Below are the code and all the weights of a small trained network. Each question names an input and a target symbol and asks about switching units off, where a switched-off unit gives its printed mean instead of its output.

import numpy as np


def w(rows, s, z=0):
    codes = np.array(rows[::2]) - 128.0
    scale = np.full(codes.shape[1], s)
    scale[-1] = z or s
    return codes * scale


def f(y):
    return np.maximum(y, 0)


def softmax(a):
    e = np.exp(a - a.max(-1, keepdims=True))
    return e / e.sum(-1, keepdims=True)


def log_softmax(a):
    a = a - a.max(-1, keepdims=True)
    return a - np.log(np.exp(a).sum(-1, keepdims=True))


def net(x, mask):
    ids = ['βδεθμσψω'.index(c) for c in x.split()]
    T = len(ids)
    res = E[ids] + P[:T]
    u = 0
    for l in range(2):
        r = res
        for j in range(2):
            rows = slice(2 * j, 2 * j + 2)
            q, k, v = (r @ M[l][rows].T for M in (Q, K, V))
            z = softmax(np.where(np.tri(T) > 0, q @ k.T / 2**0.5, -1e9)) @ v
            o = O[l][rows]
            res = res + np.where(mask[u + j], z, o[:, -1]) @ o[:, :-1]
        u += 2
        y = f(res @ A[l][:, :-1].T + A[l][:, -1])
        res = res + np.where(mask[u : u + 8], y, B[l][:, -1]) @ B[l][:, :-1]
        u += 8
    return log_softmax(res[-1] @ U[:, :-1].T + U[:, -1])


Q, K, V, O, A, B = {}, {}, {}, {}, {}, {}
E = w([
[186,132,106,103],'β',
[110,214,198,119],'δ',
[63,153,178,78],'ε',
[131,57,216,178],'θ',
[143,254,191,120],'μ',
[92,79,34,46],'σ',
[170,217,25,131],'ψ',
[211,120,153,22],'ω',
],0.013)
P = w([
[175,53,198,255],'0',
[158,88,176,218],'1',
[121,128,148,181],'2',
[102,175,135,143],'3',
[86,207,104,109],'4',
[87,235,94,90],'5',
[68,250,81,64],'6',
],0.0042)
Q[0] = w([
[166,3,122,128],'0.h1',
[159,148,132,171],'0.h1',
[128,165,117,140],'0.h2',
[94,145,170,128],'0.h2',
],0.019)
K[0] = w([
[102,59,171,255],'0.h1',
[124,80,90,42],'0.h1',
[192,122,102,90],'0.h2',
[180,192,96,168],'0.h2',
],0.013)
V[0] = w([
[253,129,203,70],'0.h1',
[86,88,111,60],'0.h1',
[103,131,87,128],'0.h2',
[197,174,103,212],'0.h2',
],0.007)
O[0] = w([
[206,98,144,2,255],'0.h1',
[167,99,121,170,66],'0.h1',
[141,133,178,106,115],'0.h2',
[64,172,120,105,182],'0.h2',
],0.0073,0.0022)
A[0] = w([
[125,149,208,188,172],'0.n1',
[79,140,163,254,204],'0.n2',
[192,65,146,88,52],'0.n3',
[129,81,148,124,127],'0.n4',
[53,136,128,174,73],'0.n5',
[48,175,165,118,59],'0.n6',
[152,153,106,236,164],'0.n7',
[50,113,179,70,3],'0.n8',
],0.0093,0.0048)
B[0] = w([
[46,125,113,109,252],'0.n1',
[1,91,110,117,236],'0.n2',
[77,186,121,167,192],'0.n3',
[45,129,99,107,162],'0.n4',
[208,190,135,114,142],'0.n5',
[127,224,170,139,219],'0.n6',
[157,176,62,176,201],'0.n7',
[240,189,114,205,159],'0.n8',
],0.0077,0.0032)
Q[1] = w([
[158,2,112,122],'1.h1',
[163,142,140,73],'1.h1',
[68,24,173,136],'1.h2',
[50,153,151,122],'1.h2',
],0.0098)
K[1] = w([
[104,25,187,152],'1.h1',
[167,106,103,1],'1.h1',
[65,13,131,172],'1.h2',
[164,73,178,66],'1.h2',
],0.0079)
V[1] = w([
[65,167,253,96],'1.h1',
[163,64,47,59],'1.h1',
[151,161,83,100],'1.h2',
[254,141,101,120],'1.h2',
],0.0067)
O[1] = w([
[108,28,158,253,215],'1.h1',
[74,132,122,8,76],'1.h1',
[183,117,203,196,205],'1.h2',
[125,106,77,231,6],'1.h2',
],0.005,0.0023)
A[1] = w([
[113,108,60,111,105],'1.n1',
[109,137,72,215,93],'1.n2',
[121,184,136,121,64],'1.n3',
[138,194,186,149,124],'1.n4',
[139,127,66,143,224],'1.n5',
[204,130,136,140,253],'1.n6',
[137,174,159,251,152],'1.n7',
[183,148,64,183,203],'1.n8',
],0.011,0.0046)
B[1] = w([
[142,67,60,155,182],'1.n1',
[34,208,94,77,180],'1.n2',
[133,172,75,163,193],'1.n3',
[213,122,59,134,243],'1.n4',
[180,88,185,50,207],'1.n5',
[165,132,237,139,198],'1.n6',
[143,2,72,248,253],'1.n7',
[107,218,198,142,203],'1.n8',
],0.0065)
U = w([
[159,54,39,95,223],'β',
[133,84,151,160,116],'δ',
[32,124,204,128,194],'ε',
[125,110,130,143,42],'θ',
[226,62,117,185,80],'μ',
[81,108,75,174,2],'σ',
[106,207,102,133,96],'ψ',
[212,131,254,98,236],'ω',
],0.0087,0.0041)

Each question gives the input, a string of symbols that net reads in full, and the target symbol t.
The units are the heads (2 rows each of Q, K, V and O) and the neurons (one row each of A and B). Each row of codes is followed by its name. A weight is (code - 128) times the scale printed after its matrix; where a second scale follows, it is the last column's (O, A, B and U).
mask holds one flag per unit, layer by layer, with each layer's heads first. A switched-off unit (its flag False) gives its mean, the last column of its rows in O or B, instead of its output. The means were averaged over made-up inputs and are rounded, as every weight is.
A unit's drop is (log p(t) with every unit on - log p(t) with that unit switched off) / (log p(t) with every unit on - log p(t) with every unit switched off).
unit that matters most: the unit with the biggest drop
top k neurons: the k neurons with the biggest drops, biggest first
heads that matter: for each layer, one digit per head in row order, 1 if its drop is at least 0.15 and else 0, layers parted by /
drop of u: that unit's drop, to one decimal
input θ ε σ θ μ θ δ, target μ: top 3 neurons : (1.n7, 0.n6, 1.n4)
input σ ε μ μ σ ψ ε, target ψ: heads that matter : 10 / 10
input σ μ β μ σ θ, target ε: unit that matters most : 0.n2
input μ σ μ σ ω θ μ, target ω: heads that matter : 10 / 00
input σ μ δ, target σ: top 2 neurons : (1.n7, 0.n2)
input ψ ε ψ μ δ μ, target μ: heads that matter : 11 / 10
input μ σ ε σ δ, target σ: top 3 neurons : (1.n7, 0.n2, 1.n2)
input ε ψ θ ψ δ, target ψ: heads that matter : 00 / 10
input ψ σ σ θ ψ δ, target ψ: top 3 neurons : (0.n7, 0.n2, 1.n3)
input σ θ δ σ ω δ, target ω: top 2 neurons : (1.n7, 0.n2)
input ω ψ ψ θ μ δ, target μ: top 2 neurons : (0.n6, 1.n7)
input μ ω θ θ δ μ, target μ: top 2 neurons : (1.n7, 1.n4)
input σ μ μ, target σ: top 2 neurons : (1.n7, 0.n2)
input σ θ ψ, target ψ: drop of 0.n8 : 0.0
input ψ ε ψ μ, target ψ: drop of 0.n7 : 1.4
input σ ψ σ θ ε, target ψ: drop of 1.h1 : 0.2
